Each row is followed by its class.
[ 14 -16   4   1 -41 -13 -12  -3  40  -4  11  -9  55  17 -15  -7   6  -1
 -30 -30  28 -11 -12  28  33  -7 -14 -41  28  38  15 -13  10] -> q541
[ 23  -4  -8  15 -43 -16   7   8  -9   1  10   9  14  46  -2   6   0  13
 -67 -75  65 -32   0   7   0  11  14 -64  46  34  31 -39  33] -> q410
[-25  15 -26  24  30  26  12  74 -29  24   6  -9  29  21  12   6 -23   1
  25  33 -13  49 -29 -10   1 -13  48 -29 -27 -40  -2  -7  -6] -> q496
[  1 -19 -15   3 -17  47  -4   3  52 -46  35 -55 -18 -12 -13 -20 -28  18
 -23  29 -17 -46 -35 -24   6 -12  24  60  -5 -46 -47   5  12] -> q217
[-31  16 -10  -7  31  29  10  13  11  -9   0 -30  16 -47   3  12 -11  19
  36  11  -5  28 -12  16  32   0 -33  -5 -19  11 -14   8 -10] -> q808
[  1  -8 -29  11  12  47  12  19  34 -42  54 -60  10  11 -20  -7 -19   8
 -16 -10 -28  34 -33 -25 -24  11  45  36 -19 -50 -31  -8  27] -> q410
[ 15 -36  -4 -28  26   2  11 -28   4   8  79   6 -31   1  17  -4   3  10
   0 -70  10 -13   1   9 -19  14   4  -5  26 -39  27  35  17] -> q730
[ -5  33 -10  24  25  13  -7  68 -38  12 -16   5  23  44  12   0  -7 -12
  -5  44  12   8 -13   6 -18  -7  50  -6   6 -22   8 -13  -4] -> q496
[ 39  16 -55 -22   6 -28 -27 -46   2 -43 -69   9   1  29  10  22  14  -8
  -3  -1  61  28  -7  -8 -18  22   7  45  34  52  45 -66  11] -> q410
[-31  -1   7  19  30  41  -2  18  -4  10 -25  14  24 -69  21  17   5   7
  42   8  -1  48 -17  34  41 -19   4 -21  12  16  28  -5 -15] -> q541
[-45   1  -5  28  34  26  23  56 -46  32  32   3  14   2  22   3 -32  25
   5 -10  -5  29 -13  -2  -6 -10  33 -58 -35 -38  -8  26  -8] -> q496
[-21 -11   8  -4  33  39  44  20  17  36  40   0 -19 -63  -1  15 -22  16
  36 -33 -20  39   7   2  30  27 -34 -12 -19  17  20  32  16] -> q217
[  6 -19 -42   2  69  60  53  26 -65  13  21 -58 -21 -33  38 -15  20  44
 -14 -17  -9   2   9  20  -5   6   9  13 -15 -78  67 -41  19] -> q410
[ -7 -11 -30  -4  35   8  28 -20 -12  34 -12   8   2 -56  26  15   0  25
  19 -39   6  31   4  16  25  -5 -32 -32  29  -5  55 -16   3] -> q808
[  6   4 -31  32  12  31  18  86 -25  19   8 -24  37   8  25 -18 -17  23
 -13   9 -19  25 -19  -7 -18 -14  72 -17 -48 -38  35  -4  10] -> q901
[  1  -2  -9  17 -16  72 -18  11  41   4  24 -10  23 -22 -14   6 -15  18
 -21  -8 -35  23 -27 -13  -2 -34  42  18  -5 -12 -33 -46  15] -> q808
[ 52   0 -69 -16  16 -34   8 -23  12 -28 -37  41 -13   5  12  15 -32  16
   3 -14  42 -13 -14 -37  -3  28  -1   5  26  29  40 -24  22] -> q541
[ 13  -8 -32  19 -11  71  10   1  19 -17  49 -25 -19 -21 -21  -6 -28  10
  -2 -24 -20  17 -38 -24  12  -4  32  21 -29 -40 -12 -25  17] -> q730
[  6 -25 -29  15  13  63  37   1 -43  17   4 -47  -8 -42  24 -24  29  30
 -18 -27   5  10  -1  21   7  -4 -10  35 -25  -8  71 -63   5] -> q217
[  8 -26 -15  38   9   8   4  54 -23  13  -5  -8  29  18  28 -20   7  34
 -12   2   0  58 -29  -5 -54 -12  64 -14 -31   3  11  15 -15] -> q970
[ 52  13 -58  21   7 -15  24   3  10 -11 -83  32 -15  21  11  13 -23  14
 -53 -52  56  -9  -3 -15  -6  17  23  39  33  42  65 -36  36] -> q496
[ 11 -13 -33  42 -18  61  19  17  26 -16  34 -16 -15 -14 -12 -26 -31  34
 -19 -22 -12  -3 -38 -26 -11   1  40  -1 -11 -48 -30 -18  20] -> q970
[  5 -29 -49   1   2  57  14  13  15 -31  10 -17  -5  -2   3 -20 -14  19
 -23 -44 -22   1 -34 -16 -22 -14  68  44 -22 -28  -8 -24  21] -> q730
[-20  -6  -3  -5  35  36  24  29   2 -14  11 -55  24 -35 -12   4  -2  15
  18  25 -12  44 -22   0  27  22 -12  16 -25   1  -6  -1   3] -> q410
[ 10 -29 -15  16   7  57  23  17 -31  42   4 -33  17   9   4   1  32   7
 -40   2 -19  26  -8  26   4 -33  21   7  -9 -42  27 -58  10] -> q114
[-12   2 -21   4  43  29  28  -6  16   6  15 -21  21 -56  -9   6  -4  13
  25  -7  -8  46 -24  12  44  22 -31 -11  18 -37   5 -18   4] -> q970
[  8 -19 -30  -8  62  30  16  -9  -4  25 -36  -3  33 -35  11  19  13  16
  18  -8  15  54 -28  23  36  10 -19  33  27  -9  51 -52   5] -> q496
[ 55  21 -65  -7  11 -38   5  -6   0 -11 -56  31  -6  15  29  18 -12  -3
  -7   1  50   7   0 -32  -9  -8  14  31  23  -6  75 -52  21] -> q808
[-21  23 -20 -16  23  40  -7   3 -29  20  -6 -41  -9  15  14 -14  21 -18
  14  63  -8  -7  12  25  20 -30  -8  43 -14 -83  16 -52  -7] -> q496
[-10  -6 -17  28  34  33  19  89 -29  31  10   5  43  20  13  18 -16   6
  -7  17 -19  45 -26   3  -6 -18  69 -53 -16 -43   7  -1   7] -> q114
[ 62  20 -47  -7  19 -35  -3 -11   6   1 -80  50 -26  16  22   6 -14   7
 -14 -11  55 -13  -2 -25  -5   1  -8  43  31  17  68 -45  28] -> q969
[ -3 -26 -12 -25  34 -22 -11 -44   9 -18  17   8   3   3  15  19  -2   8
  -8 -69   5  22  -4   7 -20   0  16   6  -1 -26   9   1  11] -> q969
[ -9 -11 -18 -16  49  29  38  37   6  30  -5  -2  -8 -31   6   6 -29   3
  47  15 -27  33  -6   7  40   4  -7 -17 -21 -33  27  24  22] -> q969
[  5  18 -16   6  27  12  19   8  20  10  -8  -4  12 -40 -10  15  -5   4
  20 -27   5  25 -21   8  29  37 -23   4  38  19  24 -10  17] -> q901
[-35  -5 -39  30  25  19  17  41 -39  12   9  -5  15 -13  14  12 -25  13
 -16 -20 -21  42 -12  -5 -13  -7  46 -58 -12 -20  15   8   0] -> q541
[ 50  15 -55  -5  -6 -45   4 -10  28 -30 -87  11 -19   1  19   7 -13   9
 -27  10  48 -32  -9 -37  11  -6   1  66  36  29  47 -43  14] -> q217
[ -2  12 -30  25   9  26  16  84 -22   8  36   2 -17  30  16   5 -41   0
  19  11 -10  31 -26 -25 -15 -19  74 -40 -47 -48  -4  36   6] -> q730
[  5 -23 -10  -9  15  81   7  11 -21  21  32 -51  -1 -16 -12 -15  21  -2
 -19  22 -21  -3 -14  32  31 -17   2  33 -12 -76  19 -42  11] -> q730
[ 57  11 -50  19   9 -45  32  19  40 -12 -21  29 -29   4   4   4 -42   3
 -26 -25  24  -7  -7 -64  -9  11   5  35  20 -22  51   7  38] -> q541
[-24  23 -22 -11  49  19  16  -6 -13   8 -39 -13  33 -30  12  21   8  13
  18  -7  -1  35  -4  31  43   2 -17   2  13  35  15 -38 -10] -> q496
[ 86  24 -60  19  -9 -12  21  -6  -6   7 -56  47 -33  39   5   3  -2  10
 -39 -29  68   5  -5 -24 -32  35   3  20  47  64  62 -56  36] -> q970
[  8 -32  -1  11  31  31  36  27 -14  22   2 -11  -6 -39  25  -1   2  30
   4 -24  15  47   3   8   1  15   5   2 -12  11  71  18  16] -> q410
[ -8 -29 -14  10  -6  63  24  40  17 -24  60 -50  -3 -41   1  -7 -40  32
 -11  11 -29 -34 -29 -21  30  -2  52  -6 -17 -37 -10   6  13] -> q217
[ 62  24 -48 -10  19  -8  26  12   6 -10 -50  30 -19  19  26   4  -7  -5
 -22   7  59 -25  -6 -18  -1  11   5  56  53  32  69 -42  37] -> q217
[ 34   0 -58 -14  64 -21  29 -22 -21 -20 -60  15 -20  -7  38   2  -7  25
  -4 -17  12  10 -14 -24 -25   0  14  50  17  12  42 -20  13] -> q969
[ 16 -24 -24  18 -39   9   7  14  15   4  17 -12  22   0  -7 -15   0  25
 -52 -92  19 -26 -24   7  19   0  25 -43  42  32  31 -34  15] -> q730
[ 42 -64 -20 -24  48  15  26 -30  -5  -6  42   3 -19 -12  31  10  11  30
  -3 -72  13   3 -10  16 -42  38  35  32  12 -30  52  21  33] -> q901
[-39  -1 -17  -3  16   7 -15  60 -22  -8  34 -37 -14  22  20  -7 -31  21
  10  23  -2 -23 -20  -6  -8 -11  32 -45 -24 -46 -24  41 -10] -> q969
[-12  17 -30 -10  42  46  22  30 -20 -14  14 -90  14  -7   1 -15  10  21
 -23  34  -9  -1  -2  19  23   4 -18  25 -21 -45   7 -29   8] -> q410
[ 22   4 -17   8 -22 -31  18  17  21   3  -6  20  17  22   7  -4   8   6
 -32 -90  32 -45  14  19   9  11   8 -51  55  24  46 -31  22] -> q114
[  8 -23 -31  23 -41  69   6  15  43   4  42 -24  -3 -21 -12 -16 -24  22
 -12 -44  -8   0 -36 -16   8   7  38   4   2 -13  12 -29  32] -> q901
[-23   7 -12   7  16  11  25  16  29   6  27 -56  35 -64  -9  12  -9  21
  31 -28 -10  49 -11  10  62   9 -54 -27 -26  -3  23  -4  -7] -> q808
[ -3 -26 -39   9  -7  77  15  20  13   6  66 -30 -24  14  -9   0 -22  19
 -44 -31 -20   3 -20  -8 -14  -5  57  -9 -10 -86 -25 -24  39] -> q970
[-11  18 -37  13  37  11  14 114  -7  -8  17 -16  11  37  -1  27 -42  -7
  -1  18 -17  21  -7 -13 -14  18  70 -36 -43 -57  -1  30  17] -> q114
[-20   7 -19  17  28  27  -8  66  -4  10  15  -9  29   0  -7  41 -28 -15
  -4  25 -20  66 -19  -1   9  -5  48 -30 -25 -40   5   9  10] -> q541
[-35  -5 -25  -3  59  62  54  26 -25  38   7 -25 -32 -55  10  12 -16  31
  15 -21 -19   8   4  14  39  22 -21  -7   7 -12  25   0  12] -> q496
[  23   -1   -3   26  -64  -27   28   17   30   21   18   -1   25   27
    4  -18   11    3  -45 -101   31  -32   -6   13   13   -4   16  -56
   61   42   44  -20   30] -> q901
[  4 -38 -31 -31  32  13   8 -38   4 -28  55  -4  -4  -5  21  -4  -2  32
   0 -80   9  -4 -22  11 -20  13  21  -6  13  -4   0  15   7] -> q730
[  1 -17  16   2 -42 -24  26  25  39  19  21 -15  33   8  -8  -2  -2  23
 -52 -81   0 -59 -21   2  57 -30   7 -72  67  31 -12 -23  23] -> q969
[-29   7 -15   8  35   2   8  61 -29  11  19 -13  58  29  30  -1 -20  13
   1  41   8  25 -36 -12   6 -33  47 -27 -17 -43  -8   3 -15] -> q496
[ 41 -52  24 -13  26  18 -41 -44  26  14  30  47  18 -12  22  14  19   6
  17  -2  21  29 -17  30 -16 -14  11  20  30 -26  36   5   6] -> q541
[ -8 -20   1  55  20  32  26  69 -41  25  17  18  17   3  41   5 -17  32
  27   6  -9  52 -28   2 -18 -48  68 -64 -63 -48   1  32 -16] -> q114
[ -6 -34 -33  -9  19  58  20  23 -49  15  24 -68  -3  11  13  17  11  23
 -33  -6  -2  -6  -2  29  27 -15  31   4 -44 -73  32 -54  11] -> q496
[  2 -24  -6  -5 -51 -33  16 -33  18  25  13  26  30  37  -1   3  16   3
 -30 -81  26   4  -5  16  15 -23   5 -79  39   9 -11 -40  16] -> q970
[ 25 -61 -12 -19  17   1  22 -42  16  11  60  31   8  -2  28  24  -3  29
   6 -95   3  47 -13  -4 -25  -5  31 -16 -18  -6  20  -6  23] -> q217
[ 20 -43 -11   6  22  36   4   6  21  28  46  25 -13 -21  19  -1 -14  25
  -2 -45 -20  10  -2   8 -20  -5  31 -20  15 -41  33  20  25] -> q541
[ 14 -11 -10  -8 -40  -4   3  -5  25  17   9 -10  27  31 -12  19  17  -9
 -24 -49  28 -11 -25  28  30   2   9 -42  70  29   7 -37  26] -> q901
